Below are the code and all the weights of a small trained network. Each question names an input and a target symbol and asks about switching units off, where a switched-off unit gives its printed mean instead of its output.

import numpy as np


def w(rows, s, z=0):
    codes = np.array(rows[::2]) - 128.0
    scale = np.full(codes.shape[1], s)
    scale[-1] = z or s
    return codes * scale


def f(y):
    return np.maximum(y, 0)


def softmax(a):
    e = np.exp(a - a.max(-1, keepdims=True))
    return e / e.sum(-1, keepdims=True)


def log_softmax(a):
    a = a - a.max(-1, keepdims=True)
    return a - np.log(np.exp(a).sum(-1, keepdims=True))


def net(x, mask):
    ids = ['θλπτψω'.index(c) for c in x.split()]
    T = len(ids)
    res = E[ids] + P[:T]
    r = res
    for j in range(3):
        rows = slice(3 * j, 3 * j + 3)
        q, k, v = (r @ M[0][rows].T for M in (Q, K, V))
        z = softmax(np.where(np.tri(T) > 0, q @ k.T / 3**0.5, -1e9)) @ v
        o = O[0][rows]
        res = res + np.where(mask[j], z, o[:, -1]) @ o[:, :-1]
    y = f(res @ A[0][:, :-1].T + A[0][:, -1])
    res = res + np.where(mask[3:11], y, B[0][:, -1]) @ B[0][:, :-1]
    return log_softmax(res[-1] @ U[:, :-1].T + U[:, -1])


Q, K, V, O, A, B = {}, {}, {}, {}, {}, {}
E = w([
[143,155,81,28],'θ',
[60,153,176,126],'λ',
[111,195,94,85],'π',
[95,133,164,173],'τ',
[162,60,116,118],'ψ',
[129,33,175,6],'ω',
],0.011)
P = w([
[254,184,210,86],'0',
[93,86,55,90],'1',
[154,138,200,129],'2',
[64,76,85,126],'3',
[111,113,211,145],'4',
[50,63,105,158],'5',
[92,100,228,146],'6',
],0.0087)
Q[0] = w([
[199,156,2,229],'h0',
[159,76,110,98],'h0',
[187,141,249,110],'h0',
[200,107,152,142],'h1',
[88,176,150,149],'h1',
[31,85,176,124],'h1',
[172,144,161,141],'h2',
[152,107,140,165],'h2',
[74,125,134,106],'h2',
],0.035)
K[0] = w([
[191,254,34,43],'h0',
[84,134,164,78],'h0',
[217,16,165,108],'h0',
[214,98,145,75],'h1',
[100,59,125,125],'h1',
[129,100,32,237],'h1',
[124,212,142,119],'h2',
[155,147,118,93],'h2',
[94,102,109,143],'h2',
],0.029)
V[0] = w([
[69,169,130,84],'h0',
[205,9,123,140],'h0',
[188,135,62,231],'h0',
[138,127,125,124],'h1',
[134,117,167,134],'h1',
[125,101,87,176],'h1',
[111,142,84,80],'h2',
[169,69,176,130],'h2',
[125,111,108,152],'h2',
],0.013)
O[0] = w([
[54,174,116,61,156],'h0',
[182,2,222,178,156],'h0',
[243,100,22,211,2],'h0',
[121,144,131,118,130],'h1',
[115,108,170,157,124],'h1',
[222,149,104,122,92],'h1',
[215,136,136,111,177],'h2',
[84,78,150,78,141],'h2',
[160,134,83,134,110],'h2',
],0.0083,0.0081)
A[0] = w([
[33,100,14,172,168],'n0',
[113,162,43,141,38],'n1',
[139,239,163,141,2],'n2',
[53,126,145,129,64],'n3',
[13,33,8,167,55],'n4',
[98,226,164,250,123],'n5',
[189,229,171,106,105],'n6',
[114,47,68,83,182],'n7',
],0.013,0.0083)
B[0] = w([
[109,123,244,133,205],'n0',
[151,145,94,38,146],'n1',
[142,34,126,252,161],'n2',
[124,36,101,116,255],'n3',
[234,52,34,121,166],'n4',
[85,218,83,96,164],'n5',
[188,90,105,84,191],'n6',
[126,193,76,197,223],'n7',
],0.022,0.0081)
U = w([
[16,155,64,98,254],'θ',
[138,37,84,173,59],'λ',
[177,79,170,55,53],'π',
[5,52,66,175,42],'τ',
[116,112,253,252,233],'ψ',
[30,49,235,130,33],'ω',
],0.0048,0.0063)

Each question gives the input, a string of symbols that net reads in full, and the target symbol t.
The units are the heads (3 rows each of Q, K, V and O) and the neurons (one row each of A and B). Each row of codes is followed by its name. A weight is (code - 128) times the scale printed after its matrix; where a second scale follows, it is the last column's (O, A, B and U).
mask holds one flag per unit, heads first, then neurons. A switched-off unit (its flag False) gives its mean, the last column of its rows in O or B, instead of its output. The means were averaged over made-up inputs and are rounded, as every weight is.
A unit's drop is (log p(t) with every unit on - log p(t) with that unit switched off) / (log p(t) with every unit on - log p(t) with every unit switched off).
The circuit of an input: a set's keep is (log p(t) with only the set's units on - log p(t) with every unit switched off) / (log p(t) with every unit on - log p(t) with every unit switched off). Starting from all 11 units, units are removed one at a time, each time the one whose removal leaves the highest keep (on an exact tie, the one counted first), for as long as the keep stays at least 0.8.
units of the circuit, in order: the units of the circuit, biggest drop first
most important unit: the unit with the biggest drop
top k neurons: the k neurons with the biggest drops, biggest first
which heads matter: for each layer, one digit per head in row order, 1 if its drop is at least 0.15 and else 0, layers parted by /
drop when u is switched off: that unit's drop, to one decimal
input π θ π θ ψ θ, target λ: which heads matter	001
input θ θ λ, target τ: top 2 neurons	[n2 n5]
input ω π θ θ τ ω π, target ω: which heads matter	100
input ω θ θ π π θ, target π: top 2 neurons	[n1 n0]
input θ λ ψ θ θ, target ψ: which heads matter	100
input θ θ θ ω, target τ: which heads matter	100
input λ π λ, target λ: top 4 neurons	[n2 n6 n3 n0]
input θ θ θ θ ψ ω, target τ: which heads matter	101
input λ ψ θ, target ψ: most important unit	h0
input θ ω θ, target ω: which heads matter	110
input ω λ λ θ θ π, target π: top 4 neurons	[n1 n0 n6 n7]
input τ ω ψ θ θ π, target π: which heads matter	100
input π θ π, target λ: units of the circuit, in order	[n2 n6 h0]
input θ θ π τ λ, target θ: top 3 neurons	[n5 n0 n4]
input ω θ π, target ω: which heads matter	110
input π λ θ, target λ: units of the circuit, in order	[h0 n2 n6]
input τ θ π λ τ, target θ: which heads matter	000
input θ θ θ θ λ θ, target ω: units of the circuit, in order	[h0 n0]
input π λ λ ω λ ω ψ, target ω: top neuron	[n7]
input θ θ ψ θ π, target ψ: top neuron	[n3]
input λ τ ω θ τ, target ω: drop when n7 is switched off	0.3
